Below is a small trained network, with its code and all its weights. Each question gives an input and a target symbol and asks what happens when units are switched off, that is, made to give their printed mean instead of their output.

import numpy as np


def w(rows, s, z=0):
    codes = np.array(rows[::2]) - 128.0
    scale = np.full(codes.shape[1], s)
    scale[-1] = z or s
    return codes * scale


def f(y):
    return y / 2 * (1 + np.tanh(0.7978845608 * (y + 0.044715 * y**3)))


def softmax(a):
    e = np.exp(a - a.max(-1, keepdims=True))
    return e / e.sum(-1, keepdims=True)


def log_softmax(a):
    a = a - a.max(-1, keepdims=True)
    return a - np.log(np.exp(a).sum(-1, keepdims=True))


def net(x, mask):
    ids = ['αβγδεμξπτφ'.index(c) for c in x.split()]
    T = len(ids)
    res = E[ids] + P[:T]
    u = 0
    for l in range(2):
        r = res
        for j in range(2):
            rows = slice(2 * j, 2 * j + 2)
            q, k, v = (r @ M[l][rows].T for M in (Q, K, V))
            z = softmax(np.where(np.tri(T) > 0, q @ k.T / 2**0.5, -1e9)) @ v
            o = O[l][rows]
            res = res + np.where(mask[u + j], z, o[:, -1]) @ o[:, :-1]
        u += 2
        y = f(res @ A[l][:, :-1].T + A[l][:, -1])
        res = res + np.where(mask[u : u + 8], y, B[l][:, -1]) @ B[l][:, :-1]
        u += 8
    return log_softmax(res[-1] @ U[:, :-1].T + U[:, -1])


Q, K, V, O, A, B = {}, {}, {}, {}, {}, {}
E = w([
[182,143,150,75,86,75,121,81],'α',
[107,80,103,48,138,225,168,143],'β',
[142,183,30,123,167,203,195,148],'γ',
[132,171,76,93,136,113,170,171],'δ',
[191,188,199,29,103,189,113,85],'ε',
[139,91,145,109,120,109,60,219],'μ',
[21,170,187,131,108,176,33,144],'ξ',
[129,89,172,26,116,163,89,201],'π',
[204,95,126,192,170,112,64,98],'τ',
[83,71,119,198,74,207,114,2],'φ',
],0.0066)
P = w([
[91,152,195,206,39,105,193,169],'0',
[72,112,82,87,217,93,64,127],'1',
[182,72,129,138,24,118,150,166],'2',
[114,127,80,90,209,109,44,98],'3',
[215,104,148,153,18,140,130,145],'4',
[151,135,74,95,196,122,31,73],'5',
[236,106,161,161,23,145,105,119],'6',
[182,139,76,96,177,138,3,52],'7',
],0.005)
Q[0] = w([
[104,102,173,177,136,89,177,96],'L0H0',
[114,96,201,241,3,130,215,110],'L0H0',
[141,106,123,123,121,127,121,129],'L0H1',
[137,109,132,135,125,134,124,146],'L0H1',
],0.039)
K[0] = w([
[156,95,44,96,144,128,76,176],'L0H0',
[13,140,133,137,131,140,192,255],'L0H0',
[158,124,150,142,130,117,136,118],'L0H1',
[127,122,155,170,127,119,139,120],'L0H1',
],0.024)
V[0] = w([
[86,167,162,19,75,169,169,59],'L0H0',
[108,107,126,157,158,254,115,145],'L0H0',
[96,143,154,149,129,95,182,175],'L0H1',
[141,111,157,194,113,115,162,95],'L0H1',
],0.017)
O[0] = w([
[224,170,250,135,191,77,193,1,187],'L0H0',
[115,23,158,229,227,141,102,171,252],'L0H0',
[84,181,200,149,135,196,158,164,72],'L0H1',
[164,187,105,135,105,251,127,91,82],'L0H1',
],0.0065,0.0028)
A[0] = w([
[116,107,137,118,32,54,221,195,131],'L0N0',
[134,158,175,115,220,90,154,75,74],'L0N1',
[129,102,170,86,135,61,145,196,5],'L0N2',
[125,115,152,51,185,104,1,135,24],'L0N3',
[89,44,40,118,225,142,114,104,49],'L0N4',
[234,154,85,105,98,72,148,208,30],'L0N5',
[107,72,125,93,242,39,137,106,58],'L0N6',
[202,59,68,100,84,144,220,152,84],'L0N7',
],0.0089,0.0013)
B[0] = w([
[196,155,123,147,136,182,103,177,129],'L0N0',
[80,15,152,107,115,139,139,157,235],'L0N1',
[123,147,101,129,168,116,170,141,128],'L0N2',
[85,123,59,188,191,108,183,146,199],'L0N3',
[101,194,179,51,165,131,27,166,254],'L0N4',
[104,84,157,90,130,167,108,117,143],'L0N5',
[177,176,124,154,120,254,132,93,221],'L0N6',
[124,106,169,215,142,55,89,120,168],'L0N7',
],0.0094,0.0052)
Q[1] = w([
[87,197,94,85,225,180,119,73],'L1H0',
[181,87,189,177,63,90,43,143],'L1H0',
[199,110,213,228,5,124,120,193],'L1H1',
[81,76,105,75,79,84,192,138],'L1H1',
],0.017)
K[1] = w([
[151,73,44,124,171,92,31,7],'L1H0',
[37,198,180,188,24,196,138,115],'L1H0',
[48,235,255,170,58,192,213,240],'L1H1',
[197,77,143,53,238,6,164,210],'L1H1',
],0.012)
V[1] = w([
[125,248,117,180,156,146,168,102],'L1H0',
[148,165,220,72,177,54,116,132],'L1H0',
[29,137,184,159,57,121,53,39],'L1H1',
[205,157,168,73,67,159,81,174],'L1H1',
],0.017)
O[1] = w([
[173,244,185,134,98,146,59,143,1],'L1H0',
[208,181,61,133,221,140,167,163,67],'L1H0',
[21,184,74,170,154,224,107,2,175],'L1H1',
[172,84,50,108,120,204,109,205,134],'L1H1',
],0.0082,0.004)
A[1] = w([
[150,184,190,163,124,2,75,190,188],'L1N0',
[122,202,55,102,124,135,45,198,89],'L1N1',
[135,199,27,72,136,33,228,85,117],'L1N2',
[134,82,82,111,66,143,204,179,42],'L1N3',
[160,184,24,182,79,10,150,200,36],'L1N4',
[156,131,94,176,211,164,123,199,50],'L1N5',
[226,154,195,175,29,60,116,163,131],'L1N6',
[98,195,223,185,120,51,127,117,3],'L1N7',
],0.0085,0.0028)
B[1] = w([
[91,181,166,200,16,158,123,103,196],'L1N0',
[180,111,94,225,138,75,142,144,255],'L1N1',
[125,125,32,73,63,135,168,132,162],'L1N2',
[107,167,129,156,152,67,82,63,177],'L1N3',
[103,30,118,89,134,252,87,114,145],'L1N4',
[134,157,197,64,81,119,87,125,228],'L1N5',
[70,170,122,104,216,134,203,204,213],'L1N6',
[163,83,133,59,165,14,95,72,196],'L1N7',
],0.013,0.0084)
U = w([
[147,148,69,45,81,121,160,124,195],'α',
[149,108,182,3,182,175,62,185,128],'β',
[223,147,147,158,79,117,104,116,128],'γ',
[119,137,130,147,133,184,154,183,107],'δ',
[196,34,193,197,183,118,233,96,234],'ε',
[90,78,155,137,30,161,86,131,93],'μ',
[147,126,146,94,138,68,66,69,5],'ξ',
[90,171,161,108,134,80,147,146,101],'π',
[90,95,75,126,204,55,45,204,100],'τ',
[95,195,120,153,213,199,86,77,130],'φ',
],0.003,0.0031)

Each question gives the input, a string of symbols that net reads in full, and the target symbol t.
The units are the heads (2 rows each of Q, K, V and O) and the neurons (one row each of A and B). Each row of codes is followed by its name. A weight is (code - 128) times the scale printed after its matrix; where a second scale follows, it is the last column's (O, A, B and U).
mask holds one flag per unit, layer by layer, with each layer's heads first. A switched-off unit (its flag False) gives its mean, the last column of its rows in O or B, instead of its output. The means were averaged over made-up inputs and are rounded, as every weight is.
A unit's drop is (log p(t) with every unit on - log p(t) with that unit switched off) / (log p(t) with every unit on - log p(t) with every unit switched off).
The circuit of an input: a set's keep is (log p(t) with only the set's units on - log p(t) with every unit switched off) / (log p(t) with every unit on - log p(t) with every unit switched off). Starting from the 12 units with the biggest drops (on a tie, the unit counted first), units are removed one at a time, each time the one whose removal leaves the highest keep (on an exact tie, the one counted first), for as long as the keep stays at least 0.8.
circuit, biggest first: the units of the circuit, biggest drop first
k most important neurons: the k neurons with the biggest drops, biggest first
top k neurons in layer l: the k neurons of layer l with the biggest drops, biggest first
which heads matter: for each layer, one digit per head in row order, 1 if its drop is at least 0.15 and else 0, layers parted by /
input τ α μ γ ε, target μ: which heads matter -> 11 / 11
input μ β ξ γ α ε γ, target τ: most important neuron -> L0N0
input ε φ ξ γ γ, target α: 3 most important neurons -> L1N2, L0N1, L0N6
input β γ β, target ε: circuit, biggest first -> L0H0, L1H1, L1N5
input τ γ δ, target μ: circuit, biggest first -> L0H0, L1H0, L0H1, L0N7
input α β τ β β γ τ τ, target τ: which heads matter -> 10 / 00
input τ β β ξ μ ξ α β, target α: circuit, biggest first -> L0H0, L1N2, L1H0
input ξ γ β β α, target φ: which heads matter -> 01 / 01
input β β β φ γ β, target φ: circuit, biggest first -> L1H1, L0N4
input γ β β, target π: 4 most important neurons -> L1N6, L0N4, L1N0, L0N1
input β ξ α τ δ γ, target τ: circuit, biggest first -> L0H0, L0N4, L1N1
input β ε ξ, target ε: 2 most important neurons -> L0N4, L0N1
input β β μ π, target π: 2 most important neurons -> L0N6, L0N3
input β γ γ, target ε: circuit, biggest first -> L0H0, L0N4, L1H1
input β μ β β γ ξ, target ξ: top 4 neurons in layer 0 -> L0N3, L0N6, L0N4, L0N1
input β β μ β β α, target α: top 2 neurons in layer 1 -> L1N2, L1N1
input α γ μ β τ, target γ: top 3 neurons in layer 1 -> L1N1, L1N5, L1N6
input β γ τ β ξ γ α, target ε: circuit, biggest first -> L0H0, L0N4, L1N5
input β φ γ μ α μ, target α: circuit, biggest first -> L0H0, L1N2, L0N4, L1H0
input τ β φ μ β, target μ: top 2 neurons in layer 0 -> L0N3, L0N4
input π β γ, target β: most important neuron -> L1N4
input δ β β β β β τ, target δ: most important neuron -> L1N6
input γ μ β γ φ γ, target φ: 3 most important neurons -> L0N6, L0N4, L0N3
input φ μ γ α γ δ β, target ξ: which heads matter -> 01 / 11
input δ β β ε, target ε: 2 most important neurons -> L0N1, L0N4
input μ β α ξ τ, target τ: which heads matter -> 10 / 11
input β β γ β β, target ε: most important neuron -> L0N4
input ε β μ α γ τ μ, target α: 2 most important neurons -> L1N2, L0N1
input α π δ μ β α γ, target γ: 2 most important neurons -> L1N1, L0N3
input τ π φ γ β τ φ γ, target φ: which heads matter -> 00 / 01
